Below is a small trained network, with its code and all its weights. Each question gives an input and a class and asks what happens when units are switched off, that is, made to give their printed mean instead of their output.

import numpy as np


def w(rows, s, z=0):
    codes = np.array(rows[::2]) - 128.0
    scale = np.full(codes.shape[1], s)
    scale[-1] = z or s
    return codes * scale


def f(y):
    return y / 2 * (1 + np.tanh(0.7978845608 * (y + 0.044715 * y**3)))


def log_softmax(a):
    a = a - a.max(-1, keepdims=True)
    return a - np.log(np.exp(a).sum(-1, keepdims=True))


def net(x, mask):
    res = np.array(x, float).reshape(1, 8) / 4 @ E
    y = f(res @ A[0][:, :-1].T + A[0][:, -1])
    res = res + np.where(mask, y, B[0][:, -1]) @ B[0][:, :-1]
    return log_softmax(res[-1] @ U[:, :-1].T + U[:, -1])


A, B = {}, {}
E = w([
[86,150,241,48,143,78,127],'x0',
[37,104,190,179,76,195,170],'x1',
[180,112,122,65,37,153,25],'x2',
[137,243,125,77,189,132,175],'x3',
[180,161,66,166,130,203,84],'x4',
[98,123,56,170,151,2,89],'x5',
[55,200,79,125,132,195,68],'x6',
[186,88,132,161,134,110,94],'x7',
],0.0076)
A[0] = w([
[134,106,46,159,100,125,62,194],'N0',
[119,141,120,52,130,49,125,221],'N1',
[155,129,124,92,119,110,64,202],'N2',
[129,92,198,109,93,82,133,166],'N3',
[155,153,128,166,173,222,194,206],'N4',
[156,95,156,134,173,190,128,161],'N5',
[166,146,104,164,156,161,97,188],'N6',
[140,150,144,6,103,132,103,214],'N7',
[96,110,133,95,94,154,88,126],'N8',
[117,38,136,188,131,125,112,252],'N9',
[103,128,57,147,196,80,156,218],'N10',
[187,210,119,34,151,146,96,233],'N11',
[127,139,126,65,135,122,70,167],'N12',
[146,118,128,112,69,120,185,113],'N13',
[170,189,147,137,139,171,213,236],'N14',
[69,173,150,141,123,89,142,254],'N15',
[88,100,180,137,58,108,106,238],'N16',
[115,155,70,206,194,162,76,171],'N17',
[159,83,69,191,58,71,178,227],'N18',
],0.012,0.0028)
B[0] = w([
[76,134,148,163,108,148,71,220],'N0',
[166,170,112,175,158,134,146,225],'N1',
[184,165,128,149,52,156,57,190],'N2',
[202,106,166,64,175,142,75,201],'N3',
[90,122,160,92,70,97,187,215],'N4',
[176,111,218,64,110,138,132,161],'N5',
[47,215,184,96,30,148,59,183],'N6',
[222,111,63,180,128,184,169,227],'N7',
[110,114,164,168,168,208,131,169],'N8',
[105,35,152,134,104,77,128,203],'N9',
[55,139,141,138,155,79,171,224],'N10',
[166,253,96,70,125,140,90,247],'N11',
[157,158,65,159,159,170,120,185],'N12',
[151,116,171,110,150,127,134,151],'N13',
[154,137,163,32,83,103,223,215],'N14',
[99,137,118,133,233,111,168,200],'N15',
[219,1,142,226,207,182,134,198],'N16',
[54,138,106,68,149,102,91,217],'N17',
[91,82,73,146,98,47,115,220],'N18',
],0.0083,0.011)
U = w([
[110,124,163,22,44,117,187,215],'0',
[56,154,111,112,240,71,199,197],'1',
[56,73,116,168,180,254,135,93],'2',
[153,20,155,108,139,103,86,90],'3',
[179,173,37,112,133,195,117,129],'4',
[28,72,40,180,82,13,110,165],'5',
[28,158,136,90,106,179,35,2],'6',
],0.0099,0.0011)

Each question gives the input, the list of numbers given to net, and the class t.
The units are the neurons (one row each of A and B). Each row of codes is followed by its name. A weight is (code - 128) times the scale printed after its matrix; where a second scale follows, it is the last column's (A, B and U).
mask holds one flag per neuron, in row order. A switched-off neuron (its flag False) gives its mean, the last column of its row in B, instead of its output. The means were averaged over made-up inputs and are rounded, as every weight is.
A unit's drop is (log p(t) with every unit on - log p(t) with that unit switched off) / (log p(t) with every unit on - log p(t) with every unit switched off).
The circuit of an input: a set's keep is (log p(t) with only the set's units on - log p(t) with every unit switched off) / (log p(t) with every unit on - log p(t) with every unit switched off). Starting from the 12 units with the biggest drops (on a tie, the unit counted first), units are removed one at a time, each time the one whose removal leaves the highest keep (on an exact tie, the one counted first), for as long as the keep stays at least 0.8.
units of the circuit, in order: the units of the circuit, biggest drop first
most important unit: the unit with the biggest drop
top k neurons: the k neurons with the biggest drops, biggest first
drop when u is switched off: that unit's drop, to one decimal
input [6,8,8,4,-7,-7,5,-4], class 2: units of the circuit, in order -> (N16)
input [7,5,-3,0,2,-2,-6,0], class 3: units of the circuit, in order -> (N16, N3)
input [-6,5,8,4,5,-5,5,-8], class 6: top 3 neurons -> (N6, N8, N0)
input [-8,8,8,-7,6,-8,-1,2], class 3: top 3 neurons -> (N9, N5, N16)
input [3,-4,4,-6,8,-8,6,7], class 6: top 2 neurons -> (N6, N0)
input [-6,5,7,-1,-4,2,4,4], class 2: top 4 neurons -> (N8, N16, N4, N10)
input [-2,8,-1,1,7,-1,1,8], class 0: units of the circuit, in order -> (N4, N5)
input [-7,2,-6,-1,3,-3,6,8], class 6: top 3 neurons -> (N6, N17, N0)
input [3,8,5,-7,0,8,5,-1], class 2: top 2 neurons -> (N16, N8)
input [5,8,3,-2,8,6,1,4], class 2: top 2 neurons -> (N16, N8)
input [-2,4,-4,0,6,-1,5,-7], class 0: top 2 neurons -> (N4, N14)
input [4,6,4,3,-2,-7,5,4], class 2: top 2 neurons -> (N8, N16)
input [6,3,1,3,5,-8,5,-6], class 0: top 2 neurons -> (N14, N4)
input [7,2,5,-5,-2,-8,8,7], class 2: most important unit -> N8
input [0,1,0,-2,-8,2,-3,1], class 3: top 2 neurons -> (N3, N16)
input [1,-2,-1,-2,4,0,0,-1], class 6: drop when N14 is switched off -> 0.2
input [7,-5,-4,6,2,-5,-5,5], class 0: drop when N16 is switched off -> 0.2
input [4,8,2,-2,-4,7,4,7], class 3: drop when N16 is switched off -> 0.1
